Here is a tiny trained network, its code and every weight. The questions are about switching its units off for an input and a class, where a switched-off unit gives its printed mean instead of its output.

import numpy as np


def w(rows, s, z=0):
    codes = np.array(rows[::2]) - 128.0
    scale = np.full(codes.shape[1], s)
    scale[-1] = z or s
    return codes * scale


def f(y):
    return np.maximum(y, 0)


def log_softmax(a):
    a = a - a.max(-1, keepdims=True)
    return a - np.log(np.exp(a).sum(-1, keepdims=True))


def net(x, mask):
    res = np.array(x, float).reshape(1, 7) / 4 @ E
    y = f(res @ A[0][:, :-1].T + A[0][:, -1])
    res = res + np.where(mask, y, B[0][:, -1]) @ B[0][:, :-1]
    return log_softmax(res[-1] @ U[:, :-1].T + U[:, -1])


A, B = {}, {}
E = w([
[210,161,28,196,148,107,144,142,104],'x0',
[159,154,153,134,131,174,46,100,163],'x1',
[106,159,135,191,178,151,156,75,159],'x2',
[150,110,176,110,209,115,124,93,133],'x3',
[140,89,141,174,71,112,217,94,57],'x4',
[128,135,147,181,179,64,65,241,33],'x5',
[70,254,97,192,117,173,182,125,154],'x6',
],0.0085)
A[0] = w([
[162,195,99,175,139,127,179,119,109,184],'n0',
[100,80,111,44,94,135,70,103,86,188],'n1',
[108,197,144,65,106,145,154,74,150,187],'n2',
[160,75,168,131,134,95,97,89,153,150],'n3',
[138,72,135,89,155,120,151,77,120,114],'n4',
[172,121,103,109,223,148,89,196,135,201],'n5',
[94,169,126,92,243,155,35,91,128,249],'n6',
[161,1,186,43,107,108,184,138,88,253],'n7',
[185,150,57,90,146,72,79,138,91,239],'n8',
[122,208,143,95,139,147,129,94,102,96],'n9',
[66,160,113,130,129,155,155,86,172,173],'n10',
[128,79,162,109,122,74,111,76,155,153],'n11',
[141,203,55,148,94,184,159,109,105,215],'n12',
[183,122,126,93,158,160,76,99,83,105],'n13',
],0.0087,0.0026)
B[0] = w([
[137,177,96,254,127,183,206,178,83,178],'n0',
[101,87,127,94,140,58,91,131,138,200],'n1',
[101,152,153,149,51,176,103,52,148,189],'n2',
[137,92,144,129,184,90,66,83,107,176],'n3',
[116,46,106,95,122,103,152,120,187,170],'n4',
[196,128,112,109,147,69,77,216,168,187],'n5',
[183,153,223,99,156,135,70,163,184,209],'n6',
[107,52,48,78,142,42,144,50,87,247],'n7',
[170,160,115,80,216,88,154,156,114,188],'n8',
[129,183,139,118,112,146,127,140,152,153],'n9',
[106,146,196,183,77,172,128,130,137,185],'n10',
[113,65,159,80,124,78,113,112,194,178],'n11',
[132,157,86,159,90,169,194,185,158,193],'n12',
[144,135,121,183,171,138,62,97,170,163],'n13',
],0.0079,0.013)
U = w([
[150,11,143,68,168,60,115,48,177,64],'0',
[205,176,57,195,112,186,232,165,155,2],'1',
[48,221,255,91,26,209,122,99,219,107],'2',
[126,122,64,92,107,49,159,234,60,173],'3',
[228,187,155,84,224,124,44,232,211,141],'4',
],0.0061,0.002)

Each question gives the input, the list of numbers given to net, and the class t.
The units are the neurons (one row each of A and B). Each row of codes is followed by its name. A weight is (code - 128) times the scale printed after its matrix; where a second scale follows, it is the last column's (A, B and U).
mask holds one flag per neuron, in row order. A switched-off neuron (its flag False) gives its mean, the last column of its row in B, instead of its output. The means were averaged over made-up inputs and are rounded, as every weight is.
A unit's drop is (log p(t) with every unit on - log p(t) with that unit switched off) / (log p(t) with every unit on - log p(t) with every unit switched off).
The circuit of an input: a set's keep is (log p(t) with only the set's units on - log p(t) with every unit switched off) / (log p(t) with every unit on - log p(t) with every unit switched off). Starting from the 12 units with the biggest drops (on a tie, the unit counted first), units are removed one at a time, each time the one whose removal leaves the highest keep (on an exact tie, the one counted first), for as long as the keep stays at least 0.8.
circuit, biggest first: the units of the circuit, biggest drop first
most important unit: the unit with the biggest drop
k most important neurons: the k neurons with the biggest drops, biggest first
drop when u is switched off: that unit's drop, to one decimal
input [7,-5,0,-8,-2,4,0], class 1: circuit, biggest first	[n0 n7]
input [-2,1,-8,-4,8,-3,4], class 1: most important unit	n12
input [4,2,8,-8,-5,-5,-2], class 2: circuit, biggest first	[n10 n7]
input [6,5,-4,2,-7,-5,6], class 2: 3 most important neurons	[n2 n10 n7]
input [5,1,-2,-5,-7,-4,7], class 1: 2 most important neurons	[n12 n0]
input [2,8,3,-1,3,0,2], class 1: circuit, biggest first	[n0 n12]
input [-6,6,7,8,-5,3,8], class 2: 3 most important neurons	[n10 n2 n8]
input [3,0,0,2,4,-8,2], class 1: 2 most important neurons	[n0 n12]
input [4,8,-8,7,1,-5,8], class 2: 2 most important neurons	[n2 n7]
input [0,-6,1,5,6,-5,5], class 1: drop when n6 is switched off	0.2
input [-3,1,6,-2,-4,-8,-4], class 2: drop when n10 is switched off	0.3
input [-4,1,-2,-5,3,1,2], class 2: drop when n7 is switched off	0.7
